Here is a tiny trained network, its code and every weight. The questions are about switching its units off for an input and a target symbol, where a switched-off unit gives its printed mean instead of its output.

import numpy as np


def w(rows, s, z=0):
    codes = np.array(rows[::2]) - 128.0
    scale = np.full(codes.shape[1], s)
    scale[-1] = z or s
    return codes * scale


def f(y):
    return np.maximum(y, 0)


def softmax(a):
    e = np.exp(a - a.max(-1, keepdims=True))
    return e / e.sum(-1, keepdims=True)


def log_softmax(a):
    a = a - a.max(-1, keepdims=True)
    return a - np.log(np.exp(a).sum(-1, keepdims=True))


def net(x, mask):
    ids = ['ΓΔΘΞΠΣΨαβεζηλτφω'.index(c) for c in x.split()]
    T = len(ids)
    res = E[ids] + P[:T]
    q, k, v = (res @ M[0].T for M in (Q, K, V))
    z = softmax(np.where(np.tri(T) > 0, q @ k.T / 4**0.5, -1e9)) @ v
    res = res + np.where(mask[0], z, O[0][:, -1]) @ O[0][:, :-1]
    y = f(res @ A[0][:, :-1].T + A[0][:, -1])
    res = res + np.where(mask[1:17], y, B[0][:, -1]) @ B[0][:, :-1]
    return log_softmax(res[-1] @ U[:, :-1].T + U[:, -1])


Q, K, V, O, A, B = {}, {}, {}, {}, {}, {}
E = w([
[71,178,112,175,164,176,67,51,127,71,110,189],'Γ',
[189,104,200,127,115,80,127,148,99,239,146,136],'Δ',
[153,235,168,118,133,42,113,166,123,88,101,55],'Θ',
[46,170,149,53,88,91,68,126,124,121,102,148],'Ξ',
[66,125,255,98,152,74,227,134,68,117,195,155],'Π',
[126,172,103,139,162,224,179,84,119,186,180,127],'Σ',
[187,181,74,101,145,162,121,144,193,167,106,21],'Ψ',
[120,180,112,157,176,133,186,152,118,68,84,58],'α',
[154,108,161,109,75,57,86,166,68,52,199,117],'β',
[75,109,116,53,33,209,103,142,151,183,242,123],'ε',
[125,112,101,147,51,111,111,97,175,167,128,155],'ζ',
[184,103,157,87,217,135,171,190,90,149,131,62],'η',
[80,180,52,108,85,160,129,148,146,143,37,82],'λ',
[205,76,114,76,162,151,84,48,119,154,198,130],'τ',
[163,93,97,176,87,71,122,148,157,103,86,58],'φ',
[43,202,144,181,83,178,132,166,65,95,181,215],'ω',
],0.0093)
P = w([
[188,142,117,2,91,133,171,124,177,80,135,231],'0',
[128,166,254,104,103,236,183,77,154,120,112,94],'1',
[94,137,99,133,188,76,82,188,142,114,196,170],'2',
[108,158,233,134,101,219,164,99,130,131,92,52],'3',
[71,113,83,139,175,70,79,175,99,141,186,129],'4',
[121,134,227,126,103,214,174,98,116,156,93,29],'5',
[118,112,51,111,112,58,105,138,34,165,186,70],'6',
],0.0076)
Q[0] = w([
[142,137,76,114,161,94,108,188,92,145,185,74],'h0',
[148,183,219,113,64,199,183,65,119,93,81,35],'h0',
[160,146,248,96,71,201,135,44,176,114,95,132],'h0',
[132,151,97,161,197,115,106,185,172,106,151,148],'h0',
],0.011)
K[0] = w([
[128,111,46,128,105,84,108,118,49,182,153,49],'h0',
[217,166,85,44,102,120,210,166,196,66,101,199],'h0',
[196,134,157,61,123,135,143,136,251,84,135,254],'h0',
[40,129,80,223,204,89,34,177,126,143,142,84],'h0',
],0.0072)
V[0] = w([
[241,39,179,126,146,53,145,173,110,131,111,69],'h0',
[134,81,228,122,145,176,157,111,48,178,255,165],'h0',
[75,169,226,123,109,20,87,216,52,56,119,152],'h0',
[141,71,121,95,32,63,40,107,171,189,191,139],'h0',
],0.0081)
O[0] = w([
[151,2,205,161,173,196,138,200,204,35,72,127,5],'h0',
[156,144,35,52,218,113,232,196,115,108,66,250,136],'h0',
[249,135,160,28,4,161,97,144,60,68,61,141,140],'h0',
[194,173,142,130,162,106,16,227,208,180,164,175,244],'h0',
],0.0074,0.0026)
A[0] = w([
[219,144,221,134,97,144,100,177,171,139,124,63,108],'n0',
[64,143,112,115,167,134,115,173,213,164,166,148,132],'n1',
[117,174,106,127,161,72,142,73,46,173,108,121,249],'n2',
[203,149,90,81,45,192,103,167,87,140,142,139,108],'n3',
[27,99,113,172,204,84,152,145,169,152,179,142,170],'n4',
[234,92,117,75,177,145,54,199,139,89,85,207,127],'n5',
[167,106,2,43,133,94,89,79,48,81,162,191,129],'n6',
[120,64,115,157,46,69,115,103,137,92,139,208,225],'n7',
[127,88,228,145,85,250,101,65,121,97,83,48,133],'n8',
[117,144,116,124,54,130,115,98,102,83,114,30,235],'n9',
[177,144,88,56,56,136,136,154,75,118,157,163,96],'n10',
[115,153,34,123,165,44,158,177,134,155,176,209,153],'n11',
[137,117,219,180,115,118,106,162,163,140,194,66,85],'n12',
[149,156,121,117,160,74,43,189,209,160,208,161,167],'n13',
[120,73,163,169,136,220,108,199,204,128,74,100,227],'n14',
[73,188,122,223,98,104,76,55,131,204,169,86,164],'n15',
],0.0062,0.002)
B[0] = w([
[150,166,95,164,216,162,48,128,25,129,128,190,205],'n0',
[132,112,135,192,102,188,152,173,106,158,101,59,204],'n1',
[124,179,55,68,109,46,151,147,170,106,178,183,213],'n2',
[131,122,86,201,68,144,126,96,33,169,51,111,201],'n3',
[151,104,118,203,171,163,186,75,106,191,79,84,201],'n4',
[182,30,36,51,161,123,110,34,202,173,130,99,207],'n5',
[12,114,198,162,146,137,122,42,244,25,45,93,217],'n6',
[160,165,121,171,52,18,227,238,225,25,107,223,161],'n7',
[132,38,172,191,70,45,167,130,99,104,159,213,223],'n8',
[147,116,113,120,53,60,117,146,126,151,242,98,215],'n9',
[115,135,170,147,116,179,133,93,58,125,24,98,201],'n10',
[111,88,159,222,112,82,150,155,94,173,106,198,242],'n11',
[94,145,139,153,218,154,25,97,145,73,92,119,188],'n12',
[121,152,195,142,86,108,156,174,193,165,74,36,249],'n13',
[20,79,76,19,174,185,143,254,112,143,110,172,181],'n14',
[188,160,70,67,196,140,124,110,176,73,202,135,254],'n15',
],0.0054,0.0082)
U = w([
[144,147,43,19,95,119,109,147,143,162,214,113,56],'Γ',
[116,112,82,18,165,195,153,194,168,94,150,142,192],'Δ',
[117,209,164,100,189,205,62,132,153,141,126,39,177],'Θ',
[88,106,234,81,144,128,216,173,131,70,94,189,198],'Ξ',
[188,104,83,160,119,200,146,81,143,72,51,76,75],'Π',
[93,19,169,185,175,130,111,2,182,139,101,69,44],'Σ',
[235,192,142,163,109,132,80,122,39,163,139,153,125],'Ψ',
[178,80,116,84,137,115,100,143,95,224,104,244,84],'α',
[196,187,129,158,84,58,155,229,192,152,133,178,199],'β',
[91,170,154,51,76,89,116,95,136,160,65,67,171],'ε',
[97,130,70,159,178,104,172,103,90,159,145,161,167],'ζ',
[121,155,115,127,172,103,68,33,178,52,163,191,88],'η',
[117,65,181,145,74,99,205,107,127,80,183,55,205],'λ',
[45,87,172,192,102,191,163,183,92,184,55,68,41],'τ',
[81,86,141,173,164,121,46,189,139,61,146,203,159],'φ',
[88,119,153,228,80,163,128,137,61,109,90,227,5],'ω',
],0.0059,0.0028)

Each question gives the input, a string of symbols that net reads in full, and the target symbol t.
The units are the heads (4 rows each of Q, K, V and O) and the neurons (one row each of A and B). Each row of codes is followed by its name. A weight is (code - 128) times the scale printed after its matrix; where a second scale follows, it is the last column's (O, A, B and U).
mask holds one flag per unit, heads first, then neurons. A switched-off unit (its flag False) gives its mean, the last column of its rows in O or B, instead of its output. The means were averaged over made-up inputs and are rounded, as every weight is.
A unit's drop is (log p(t) with every unit on - log p(t) with that unit switched off) / (log p(t) with every unit on - log p(t) with every unit switched off).
The circuit of an input: a set's keep is (log p(t) with only the set's units on - log p(t) with every unit switched off) / (log p(t) with every unit on - log p(t) with every unit switched off). Starting from the 12 units with the biggest drops (on a tie, the unit counted first), units are removed one at a time, each time the one whose removal leaves the highest keep (on an exact tie, the one counted first), for as long as the keep stays at least 0.8.
circuit, biggest first: the units of the circuit, biggest drop first
unit that matters most: the unit with the biggest drop
k most important neurons: the k neurons with the biggest drops, biggest first
drop when u is switched off: that unit's drop, to one decimal
input Σ β ζ Δ Γ, target η: circuit, biggest first => h0; n6; n15; n2
input ε Ξ ε Σ Π ζ Γ, target η: circuit, biggest first => n6; n2; h0
input β ζ Ξ, target ε: most important neuron => n6
input ε ζ ζ Σ φ Δ, target β: circuit, biggest first => h0; n13
input Δ ζ α Ξ, target Δ: circuit, biggest first => h0; n14; n5
input ζ ζ Π Γ τ, target Σ: 2 most important neurons => n6; n5
input λ Γ ω, target ω: circuit, biggest first => h0; n3; n11; n6
input Θ η Δ φ Σ Ξ, target ω: circuit, biggest first => h0; n8; n0
input τ ζ Σ Γ, target τ: 2 most important neurons => n1; n4
input α Σ λ τ α ζ, target λ: circuit, biggest first => h0; n8; n9
input λ Σ Π Ξ, target η: circuit, biggest first => h0; n15; n12; n13
input α τ φ β ζ ε, target λ: circuit, biggest first => h0; n8
input Γ Σ τ, target Σ: 3 most important neurons => n6; n5; n4
input ζ α α, target λ: circuit, biggest first => h0; n9
input Ξ η Ξ Ξ ζ, target β: unit that matters most => n7
input λ Σ Δ, target α: 2 most important neurons => n5; n11
input α ζ Δ Π ζ α, target λ: 2 most important neurons => n8; n9
input λ ε Γ φ, target η: 2 most important neurons => n15; n12
input Π Ψ ζ, target β: drop when h0 is switched off => 0.2
input ζ Σ Π ζ β φ, target Θ: drop when n0 is switched off => 0.0
input ζ ε λ α Θ ε φ, target φ: drop when h0 is switched off => 1.1
input Γ Π Δ τ, target Γ: drop when n11 is switched off => 0.1
input Ξ ζ Δ Ξ α Θ, target Ψ: most important neuron => n0
